Facts:
dodretun	Δ	potik; badril	Δ	latus; skevel	Δ	bruplam
skevel	Δ	drebak; skevel	Δ	stineve; skevel	Δ	neplik
zomopli	Δ	dibus; zomopli	Δ	klobron; zomopli	Δ	bruplam
turuk	Δ	drebak; turuk	Δ	rudir; turuk	Δ	bizus
zodin	Δ	latus; klofal	Δ	brabrek; klofal	Δ	klobron
klofal	Δ	tibul; klofal	Δ	plegik; stimu	Δ	rudru
stimu	Δ	drebak; stimu	Δ	pavan; drukluk	Δ	ridu
drukluk	Δ	potik; drukluk	Δ	vibari; drukluk	Δ	veradu
drukluk	Δ	stineve; drukluk	Δ	trilir; momok	Δ	lomol
momok	Δ	lodra; tubi	Δ	brabrek; tubi	Δ	skepladuk
suzo	Δ	bruplam; tunam	Δ	klobron; tunam	Δ	loson
kugon	Δ	veradu; kugon	Δ	stineve; kugon	Δ	vafuplo
kugon	Δ	lipel; vasok	Δ	tibul; vasok	Δ	potik
vasok	Δ	vibari; vasok	Δ	mubron; vasok	Δ	tosi
kubrun	Δ	tibruzum; flostu	Δ	trilir; flostu	Δ	tibruzum
grovek	Δ	brabrek; grovek	Δ	tosi; grovek	Δ	pavan
lusu	Δ	vafuplo; lusu	Δ	skepladuk; dodretun	Σ	a
latus	Σ	a; vafuplo	Σ	a; trilir	Σ	a
kluri	Σ	a; badril	Σ	a; skevel	Σ	b
stoflok	Σ	a; vibari	Σ	a; zomopli	Σ	a
rudru	Σ	a; lipel	Σ	a; plegik	Σ	a
turuk	Σ	c; zodin	Σ	a; klofal	Σ	b
tosi	Σ	a; stimu	Σ	b; tivofla	Σ	b
stineve	Σ	b; drukluk	Σ	a; momok	Σ	b
tibul	Σ	a; tubi	Σ	c; lomol	Σ	b
skepladuk	Σ	a; steplo	Σ	c; ridu	Σ	b
flapu	Σ	a; veradu	Σ	a; suzo	Σ	b
klobron	Σ	b; tunam	Σ	a; drebak	Σ	b
kugon	Σ	a; vasok	Σ	c; kubrun	Σ	b
tugutre	Σ	b; loson	Σ	a; pavan	Σ	b
tibruzum	Σ	a; brabrek	Σ	c; rudir	Σ	a
flostu	Σ	c; dibus	Σ	a; grovek	Σ	a
klutomim	Σ	a; bizus	Σ	a; mubron	Σ	c
lodra	Σ	a; reflol	Σ	b; neplik	Σ	c
bruplam	Σ	b; potik	Σ	b; lusu	Σ	a
dodretun	α	d; latus	α	d; vafuplo	α	d
trilir	α	d; kluri	α	e; badril	α	d
skevel	α	d; stoflok	α	d; vibari	α	f
zomopli	α	g; rudru	α	d; lipel	α	f
plegik	α	d; turuk	α	e; zodin	α	f
klofal	α	d; tosi	α	f; stimu	α	d
tivofla	α	g; stineve	α	f; drukluk	α	d
momok	α	g; tibul	α	d; tubi	α	f
lomol	α	d; skepladuk	α	g; steplo	α	e
ridu	α	f; flapu	α	f; veradu	α	d
suzo	α	e; klobron	α	g; tunam	α	g
drebak	α	d; kugon	α	d; vasok	α	g
kubrun	α	e; tugutre	α	d; loson	α	e
pavan	α	e; tibruzum	α	e; brabrek	α	d
rudir	α	g; flostu	α	f; dibus	α	f
grovek	α	d; klutomim	α	g; bizus	α	d
mubron	α	f; lodra	α	d; reflol	α	e
neplik	α	g; bruplam	α	f; potik	α	e
lusu	α	d

Known rows:
badril: [ -8.4 -17.7 -29.2 -21.6   3.3  -0.4   7.2 -11.8   0.4  -4.6   2.9  -6.0
 -43.1   1.6 -27.9  -5.2  11.8  27.9 -17.6  -4.6 -14.6   6.3]
pavan: [-22.7   7.3  19.8 -20.2 -12.3   5.8   6.9  -2.6  16.0 -10.2   2.6  14.8
 -11.5   3.4 -29.5  12.6 -19.5 -86.4   2.2   0.3 -17.6 -10.6]
grovek: [ -1.6 -21.5 -23.5 -17.5   6.9   5.4   5.6   4.0  10.5  -5.4  -6.2   0.9
 -28.5   3.8 -20.3  -3.1   4.8  32.0  -9.7  10.5 -14.2  -6.4]
brabrek: [-16.6 -14.7 -14.0 -24.7 -20.9 -11.5  25.2   7.2  30.6 -11.6  -2.8  28.8
 -29.5  24.1 -31.1 -10.7 -23.0   6.9  -0.7  17.2 -24.2   0.9]
turuk: [-18.4   5.1   3.0 -16.2 -27.9 -13.6  23.1 -11.5  44.9 -12.3   9.7  10.8
 -24.0  21.2 -27.4  -4.9 -12.1   1.7   1.9   8.8 -25.3   1.0]
klobron: [-20.4  -0.2  22.0 -16.5  -8.3   5.3  16.0   5.6   0.8 -14.1   7.0   7.6
 -27.4  -0.9 -31.6  18.4 -33.6 -59.2   1.2  11.3 -16.0  -8.6]
tunam: [  1.5 -12.3 -10.9  -0.6  -3.8   2.6  14.1  -1.7   6.4 -11.0   4.4 -10.6
 -35.6  -2.4 -17.1   8.0  -2.3  33.6 -10.4  10.1 -13.4  -2.3]
dodretun: [ -6.6 -22.6 -17.7 -20.2   4.7   4.5  -0.9  -1.2  20.9  -5.5  -1.6  -8.8
 -18.5  -4.4 -28.6  -4.9   3.3  41.3 -15.0  10.5 -13.1  -3.3]
potik: [-27.2   4.7  22.6 -21.4 -11.9   6.6   2.4  -3.0  24.9 -11.4   5.1   5.8
   0.8  -2.2 -35.8   8.4 -19.4 -81.5  -0.9   0.8 -16.5 -11.7]
vasok: [-20.6 -10.1  -5.1 -12.4 -20.8 -14.3  29.3   7.4  37.6 -20.5  13.6  -1.7
 -13.0  15.7 -34.8  -6.6 -28.9  22.1  -4.5  18.8 -20.7  -2.0]
vibari: [ -2.4 -11.6  -7.3  -7.0 -11.7  13.9   4.2  14.8  19.6 -10.2  -1.8   2.6
 -25.2 -15.2 -25.8   0.1   8.7  27.9  -8.1  -8.5 -17.0   4.0]
tibul: [ -1.9 -21.2 -20.2 -15.6  -6.0   6.9   2.4  -1.9  12.5  -4.0  -9.7   7.9
 -30.9  -6.2 -24.6  -1.7  -0.6  27.0 -14.1   8.0 -15.0   1.1]
mubron: [-17.5  -4.0   3.8 -17.0 -30.6  -3.5  24.9  19.9  38.0 -16.7   6.2  22.3
 -27.5   9.0 -34.8  -7.5 -16.1  13.1   3.2   0.3 -27.1   7.5]
skevel: [-23.8  -4.8  32.1 -40.5   1.6   4.7   5.0  -3.7  10.1  -5.1   7.8   2.4
 -35.4   1.8 -37.4  11.9 -25.2 -32.3   8.3  15.3 -17.8  -8.5]
flapu: [ -1.1 -10.4  -7.4  -5.8 -11.7  14.0   6.1  14.1  15.4  -9.0  -3.0   6.3
 -30.8 -12.9 -23.5   1.5   9.6  26.3  -6.7  -8.4 -17.6   5.2]
trilir: [ -1.6 -17.5 -19.6 -15.4  -6.8   1.8  -1.9  -1.6  13.7  -3.7  -5.8  11.2
 -24.6  -7.1 -27.6   1.6   2.1  33.3 -16.1  10.1 -13.7   5.8]
lodra: [ -2.1 -19.8 -21.0 -15.5  -8.5   7.2   2.2  -4.1  12.2  -3.6  -8.2   8.3
 -33.1  -6.5 -25.6  -0.5   0.7  27.2 -14.9   7.1 -15.1   3.9]
tugutre: [-24.0  -7.6  15.8 -33.2  -3.5   5.1   5.2   4.8   5.8  -7.3  -0.9  19.3
 -25.1   0.5 -39.0   9.4 -26.5 -57.2   1.1   9.2 -16.9  -5.5]
stoflok: [ -1.5 -20.0 -20.1 -15.6  -7.0   6.1   2.0  -3.9  11.3  -3.4  -7.6   8.3
 -33.7  -6.1 -25.6  -0.8  -0.2  28.9 -14.7   7.5 -15.2   2.9]
reflol: [-24.0   9.3  21.6 -19.9 -13.9   4.8   5.6  -4.6  16.2  -9.8   3.0  14.7
 -10.2   0.7 -31.3  12.6 -18.6 -86.1   1.2   0.1 -17.7  -8.1]

Rows, some named above:
[-27.2   4.6  20.8 -21.5 -11.2   6.3   2.7  -1.6  24.9 -11.4   5.2   6.0
   0.7  -2.4 -36.2   8.4 -18.8 -80.5  -0.6   0.7 -16.7 -12.5] => potik
[  0.7 -16.2 -20.0   2.6 -10.0   4.9  13.2   3.2   6.8 -12.2  -1.5  -2.4
 -24.3  -7.0 -19.7   4.7  -6.2  17.9 -16.3   7.6 -12.3  -0.3] => skepladuk
[-20.3 -10.0  -4.3 -12.1 -20.6 -13.7  28.4   6.9  37.9 -20.4  13.2  -0.8
 -14.4  15.3 -34.4  -6.5 -28.8  22.3  -5.2  17.8 -20.6  -1.8] => vasok
[-23.6   1.9  28.2 -24.4  -8.9  12.7   7.8  22.8  11.2 -13.0   5.6  15.9
 -19.1  -8.3 -38.1  10.5 -17.4 -58.2   7.4  -6.2 -19.0  -3.5] => ridu
[-18.1   3.8  -3.4 -11.4 -35.4 -12.5  22.1  -8.2  43.9 -12.5   3.0  21.7
 -20.5  17.5 -28.3  -5.7 -16.0 -11.0  -2.2   7.2 -25.2   4.1] => steplo
[-23.7   1.5  28.4 -24.5  -9.0  12.8   7.4  21.8  11.6 -12.8   5.1  16.3
 -18.9  -8.8 -38.4  11.4 -18.1 -57.1   7.3  -5.6 -19.3  -3.2] => ridu
[ -2.0   2.5 -15.9  -0.2 -14.8  -7.2  -3.3  -5.7  20.0  -5.8  -0.2  12.5
 -11.5  -2.8 -18.9   8.9  12.3   9.5 -12.9   3.3 -13.7   6.3] => tibruzum
[-22.3  -8.1  14.1 -35.7   8.7   3.3   9.8  10.5   2.2  -8.3   2.0  13.7
 -25.0  11.9 -31.5   9.3 -22.0 -54.7   8.6  14.9 -16.5 -14.6] => klofal
[ -7.6 -19.8 -28.2 -18.1  -4.1   4.1   6.7 -11.4   2.0  -4.3  -2.3   2.1
 -43.5  -2.6 -29.3  -5.1   6.7  18.2 -20.4  -5.6 -15.6   9.0] => latus
[  1.1 -11.3 -11.6  -1.1  -4.8   2.4  14.1  -1.5   5.9 -10.3   4.6 -11.9
 -34.5  -2.9 -17.2   8.8  -2.8  31.8 -10.9  10.9 -13.2  -1.8] => tunam
[-23.4  -6.5  21.4 -35.0  -4.6   6.2   4.8   0.9   7.7  -6.1   1.0  15.0
 -30.8  -0.8 -38.9  10.8 -27.2 -50.7   1.8  10.3 -17.7  -5.6] => drebak
[ -8.1  -8.4 -15.5 -11.7  -1.0   7.7  10.9   6.4   5.3 -10.6   8.5  -8.9
 -39.2  -5.5 -26.2  -2.7  20.6  25.3 -10.0 -20.8 -17.1   7.9] => zodin
[-23.3   0.7  21.2 -19.3  -2.9  -0.2  14.3   6.9   2.3 -15.1  12.8  -0.6
 -17.4   1.1 -35.2  16.3 -30.2 -51.9  -0.1  10.6 -14.4  -9.1] => momok
[-17.3   5.9   4.6 -17.3 -20.3 -22.6  18.3  26.5  36.6 -16.4  16.0  24.6
 -16.5  16.5 -34.4  -0.7  -6.9  36.7   7.9   8.1 -24.0  11.8] => flostu
[  1.7  -9.6  -1.9  -3.2  -6.8   4.4  14.1  -7.2   7.0  -9.4   6.5 -15.6
 -42.9  -5.7 -17.1  10.6  -3.8  45.0  -7.9  12.5 -14.2  -1.1] => zomopli
[ -8.7 -17.4 -28.3 -21.1   3.6   0.1   7.3 -11.0   0.8  -4.9   3.4  -6.2
 -42.6   2.3 -27.9  -4.8  12.8  27.6 -18.2  -4.4 -14.6   6.5] => badril
[ -4.4 -19.8 -15.7 -19.9   0.9   3.9   0.6  -3.0  17.0  -4.3  -1.4  -5.1
 -26.8  -4.6 -27.4  -2.3   3.4  43.5 -12.5  10.4 -13.6  -1.4] => kugon
[-27.3   5.0  21.0 -21.4 -10.1   6.7   2.6  -3.0  25.2 -11.2   4.8   5.8
   1.4  -1.9 -35.7   8.7 -18.5 -79.0  -0.7   1.2 -16.4 -11.9] => potik
[ -6.6 -21.1 -14.6 -20.6   1.2   2.7  -3.1  -1.3  22.5  -4.9  -0.2  -7.3
 -15.9  -5.7 -30.3  -2.9   3.0  48.2 -15.2  11.0 -12.8  -1.1] => drukluk
[  0.0  -9.8  -3.2  -5.9 -13.1  14.9   7.0  11.7  15.0  -8.7  -2.9   5.2
 -35.9 -14.1 -22.1   3.0   8.6  27.4  -5.2  -7.8 -18.1   5.3] => dibus
[-20.5   4.5  42.1 -26.8 -10.4  14.7  11.0  13.4  10.9 -10.2   8.5  10.4
 -37.0  -8.9 -34.5  16.1 -18.4 -46.4  12.6  -3.3 -21.7  -3.8] => bruplam
[-22.6  12.8  36.9 -25.7  -7.2   4.9   7.7 -11.3  17.7  -7.0  10.8   0.4
 -26.3   4.3 -28.2  17.2 -16.4 -62.7  11.1   5.1 -18.4 -12.3] => suzo
[ -3.6 -20.4 -15.3 -20.2   2.0   4.9   0.5  -3.5  17.2  -4.4  -1.8  -5.9
 -27.5  -4.4 -26.7  -1.7   3.8  43.2 -12.5  11.2 -13.7  -1.3] => kugon
[ -1.6 -17.4 -20.3 -14.9  -7.0   0.7  -1.6  -1.0  13.5  -4.0  -5.7  10.4
 -26.2  -6.5 -27.5   0.7   1.3  33.2 -15.9   9.4 -14.0   5.8] => trilir
[-16.9  -4.1  -4.2 -17.0 -15.8  -7.7  29.6  28.4  32.7 -17.9   8.3  18.6
 -25.2  23.0 -26.8  -8.6 -10.9  15.4  10.6   3.8 -26.1  -1.1] => tubi
[-24.1   1.5  33.0 -25.5  -7.6  12.6   6.4  20.1  14.6 -12.6   7.0  11.8
 -20.4 -10.4 -38.8  11.7 -19.0 -50.9   8.5  -5.2 -19.7  -4.3] => stineve
[  2.4 -10.9  -4.0  -2.9  -7.4   3.8  15.0  -8.8   7.9  -8.9   6.3 -16.5
 -44.7  -5.3 -17.4  11.3  -4.5  44.5  -8.5  13.5 -14.0  -1.8] => zomopli
[-15.6  -6.4  -1.0  -8.8 -32.7 -13.2  30.3   1.2  32.0 -17.7   9.1  11.6
 -30.2  10.8 -33.4  -1.5 -31.8  16.5  -5.2  15.9 -22.9   6.5] => neplik
[ -1.9 -12.3  -9.8  -5.7 -10.1  14.7   6.7  16.6  17.3 -10.2  -3.3   4.6
 -25.6 -13.1 -22.9  -0.1   8.8  23.8  -7.6  -8.4 -17.2   2.3] => tosi
[ -3.0 -20.3 -17.9 -16.3  -7.3   6.9   0.7  -3.4  14.8  -3.8  -7.1   5.5
 -29.1  -7.3 -27.9  -1.5  -0.2  31.3 -15.6   8.0 -15.1   3.0] => veradu
[-22.1  -1.8  19.2 -16.3  -9.5   4.0  12.9   5.7   3.4 -15.0   8.9   6.1
 -17.8  -3.8 -36.4  16.3 -33.1 -61.3  -2.4   9.2 -15.1  -6.3] => tivofla
[ -7.4 -18.2 -28.8 -18.5  -3.9   3.9   6.5 -12.0   1.0  -4.5  -3.1   2.7
 -42.8  -3.3 -29.1  -4.9   7.5  18.8 -20.3  -5.6 -15.4   8.8] => latus
[-24.6  18.0  19.3 -20.5  -2.6 -11.9  -0.5   2.8  14.3  -9.8  12.8  16.6
  -1.3   9.9 -31.8  19.0 -10.0 -66.9   5.6   7.5 -15.1  -5.7] => kubrun
[-24.0  -5.9  20.3 -37.0   3.1   4.2   6.1   3.7   7.2  -7.0   5.2   8.5
 -26.7   5.2 -36.4   9.5 -23.6 -46.2   5.8  12.1 -16.4 -10.8] => stimu
[-20.6   4.0  40.8 -26.9 -10.6  15.0  10.5  14.3  10.8 -10.3   7.8  11.5
 -37.6  -9.0 -34.7  15.3 -18.8 -44.1  13.1  -2.6 -21.4  -3.2] => bruplam

The same elements again, as new rows of numbers:
Known rows:
lodra: [ -3.6  -2.8  12.3  15.7  -1.6  -8.0  -9.6   8.0  -7.2  16.0   3.2  15.0
   1.8   7.5   5.5   4.4 -13.5]
kugon: [ 12.8   2.8   3.4  11.0  -0.4 -10.3  -2.0   4.7 -17.1   5.4  10.9  10.6
  -7.5  14.3   4.1  -6.4  -5.2]
drukluk: [ -1.0  -1.6   9.8   3.8   5.7   3.8   2.6  -5.8 -15.1   2.6  14.7  10.5
   1.7  12.1   0.7   5.1 -18.2]
grovek: [  7.5   1.9  11.6   1.8  11.9 -23.9 -11.7  -0.9  -3.2  14.7   7.4   9.1
 -22.2  10.0  -0.6   2.3 -21.5]
flapu: [-13.3  -4.4 -13.0  -8.9 -16.3   5.1   0.8  -3.1  -5.8   9.6  -2.7   4.8
   8.3  11.7  13.0   0.2 -15.5]
tunam: [ -2.7   8.4  -5.9 -10.4  -7.0  16.7   6.6 -21.7 -13.7   2.1  -2.5   1.0
  23.3   5.2  -4.3  -8.5 -12.3]
lipel: [ -5.6  -5.1 -10.4  -7.7 -17.1   1.4  -2.0  -8.6  -8.7   7.9   3.0   5.5
   4.2  13.2  15.4  -3.7  -7.7]
latus: [-16.7   0.8  16.0  19.2  11.7  -8.9  -6.0  -5.1 -11.4  31.2   8.1  14.9
   6.0  15.6   2.6   3.3  -6.4]
rudru: [-13.9   1.2  24.0   9.1   9.2  -9.1   0.9   5.7 -11.3  18.5  18.2  10.9
  -0.4   8.8  -4.1  -1.1 -23.3]
lusu: [-21.2   5.5   2.1  15.6  -2.4  -6.2   1.1  -1.3 -11.9   8.2   3.8  14.3
 -17.4  13.3   4.5   2.7  -9.5]
tosi: [ -7.2  -1.7  -6.7  -7.1 -11.9   3.6  -7.0   1.2  -5.7  13.8  -0.4   3.2
   3.9  13.5  12.1   0.1 -18.6]
momok: [ 18.0 -11.4 -30.2   1.1 -13.6 -16.0  -1.6  -4.7   2.1 -13.6  -0.3   9.9
   9.1   3.9  15.5   3.1  -7.9]
stineve: [ 26.4 -13.9 -36.0  -8.6  -6.6 -18.5   6.4 -15.8  -6.7 -24.2  -0.6   4.9
  -8.8  12.3  24.7   3.4  -6.7]
tivofla: [  5.5  -8.3 -30.0  -4.8   0.3  -0.5  10.9 -10.8  -2.8 -21.3   1.3   2.7
  17.9   6.9   6.4  -2.8  -8.2]
klofal: [ 33.3  -5.3 -22.5   6.4  23.9 -32.8  -6.2 -16.4  -6.4 -17.0 -11.5   5.5
 -30.1   9.3   9.1   3.9  -5.4]
kubrun: [ -7.0  -6.1  -4.0  -5.4 -15.3  -0.9  19.4   8.4   3.8  -2.7  -2.9  13.8
  25.1  -0.5  27.7  16.7   5.9]
lomol: [ 17.5 -12.1 -11.3  13.8  12.3 -28.2  -1.2  -3.5  -3.0  -7.9   6.0  13.7
 -10.2   9.2  15.9   4.8 -15.7]
klobron: [ 11.1  -2.4 -24.8  -6.7   8.2  -2.2  12.0 -24.2  -9.2 -21.4  -7.0  -0.3
  10.0   6.2  -0.2  -4.4 -13.0]
vasok: [-16.0  -8.9  -6.9  -2.2   8.8  55.0 -11.7   1.5  16.0 -30.1  -9.7   5.4
  36.2   9.3 -29.9  -9.1 -13.9]
steplo: [-31.4  -9.9  17.6   5.1  -6.4  38.7  -0.4  16.7  21.1 -29.3 -15.1  18.7
  49.2   3.7  -6.9  -7.9   2.2]

Rows, some named above:
[  8.0   1.6  17.9   1.4  12.8 -24.1  -9.6   6.6  -4.1  11.5   7.7   8.9
 -21.6  11.4   3.5   4.0 -22.1] => grovek
[ 16.6 -10.8 -16.6  -5.2   0.3 -11.5  -2.6  -5.2  -2.3 -13.0   1.8   6.1
  -7.9  10.7   8.6   4.7 -15.9] => bruplam
[-11.5  -8.9 -12.1  -0.8   6.2  56.8 -11.1   3.6  15.6 -34.4 -10.3   4.9
  38.2   8.0 -29.9  -4.3 -15.9] => vasok
[-14.3  -2.6  18.4   8.0   5.7   1.6   6.0  -1.9 -10.0   8.7  12.1  11.9
   7.5   7.8  -1.6   3.4 -16.2] => trilir
[-17.1   4.0   2.5   6.4   6.8  15.2   0.1  -6.7 -17.6   9.5   3.9  10.4
  -6.1  13.0  -1.8  11.9 -20.5] => dodretun
[ 12.3  -2.2 -24.7  -9.4   6.4  -5.0  13.9 -25.0  -9.6 -25.6  -3.4  -0.5
  10.7   5.6   1.8  -6.0 -12.1] => klobron
[-12.7   5.0   0.8   6.7   5.4  11.4   4.0  -1.2 -15.5   8.3   2.1   9.8
  -5.8  12.7  -2.9  11.2 -20.8] => dodretun
[  7.7   8.1  11.8  -8.4  -7.2   8.3  -0.8  -6.3  -9.1  10.9   0.1   2.0
  20.9   7.7 -20.0  -2.8 -13.3] => zomopli
[-29.1 -14.0 -20.6  -2.0  -5.9  31.3 -14.0  -8.5  24.2 -43.5 -24.3  12.4
 -13.8   8.4  -0.8  -3.1  -5.2] => tubi
[ -2.4 -16.6 -29.0  -7.2  -0.1  -7.0  10.9 -18.4  -3.7 -24.5  -0.8   6.4
  -0.6   9.7  28.3   3.4 -10.6] => ridu
[-23.9  -8.6   0.5   1.2 -18.8  33.4  -4.7  10.4  23.7 -35.6 -10.8  19.3
  36.7  -0.1 -17.2  -1.0  28.1] => turuk
[-13.3  -5.5 -25.7  -3.4  -2.9   7.3  17.5  -1.3  -9.5 -26.2 -14.2  10.2
  23.2   8.4  24.2  12.9   1.7] => potik
[-28.0   5.5  16.5  -5.1 -29.1  12.7   8.0   8.1   0.5  18.1  -5.6  13.3
  46.3   0.8  12.2  10.6   1.3] => tibruzum
[-32.5 -10.2  17.6   0.5  -3.9  38.4  -0.3  14.5  20.5 -24.9 -18.8  18.3
  49.2   3.2  -5.0  -7.6   3.5] => steplo
[-37.0 -19.8   8.5  -4.9 -15.2  48.7   1.0  -1.0  24.1 -23.5   1.6  14.7
  28.2   1.2  -2.0   0.7 -22.7] => flostu
[ -0.1  -6.5  -1.9  -7.0   4.8 -29.1  15.2   6.6   0.8 -12.3  -0.6  11.2
  21.4   6.5  29.4   0.1  -8.1] => pavan
[ 11.7   3.1   9.0   9.3   1.2 -16.4  -3.9   1.8 -16.2  -0.4  10.5  11.7
 -10.1  14.8   0.0  -2.4 -15.3] => kugon
[ -9.9 -15.2  12.0  13.7  23.7  20.6 -19.0  -1.0  19.8 -30.8 -11.8  16.8
  -6.8   6.5 -15.4  -5.2  -7.8] => brabrek
[-29.2 -18.5  -6.5   1.2  -1.3  44.4  -9.1   3.1  19.7 -26.6  -9.6  10.4
  20.5   8.4  -8.1  -6.4 -10.2] => mubron
[ 19.9  -2.5   2.2  -1.2  -1.5 -16.5   4.9  19.4  -1.1 -11.8  -9.3  13.6
  17.5   8.0  11.2  10.9   4.6] => suzo
[-39.5 -21.2   8.7  -5.6 -18.4  50.3   0.9  -6.4  22.9 -22.9  -1.8  14.4
  29.7   0.9   0.7   4.1 -19.2] => flostu

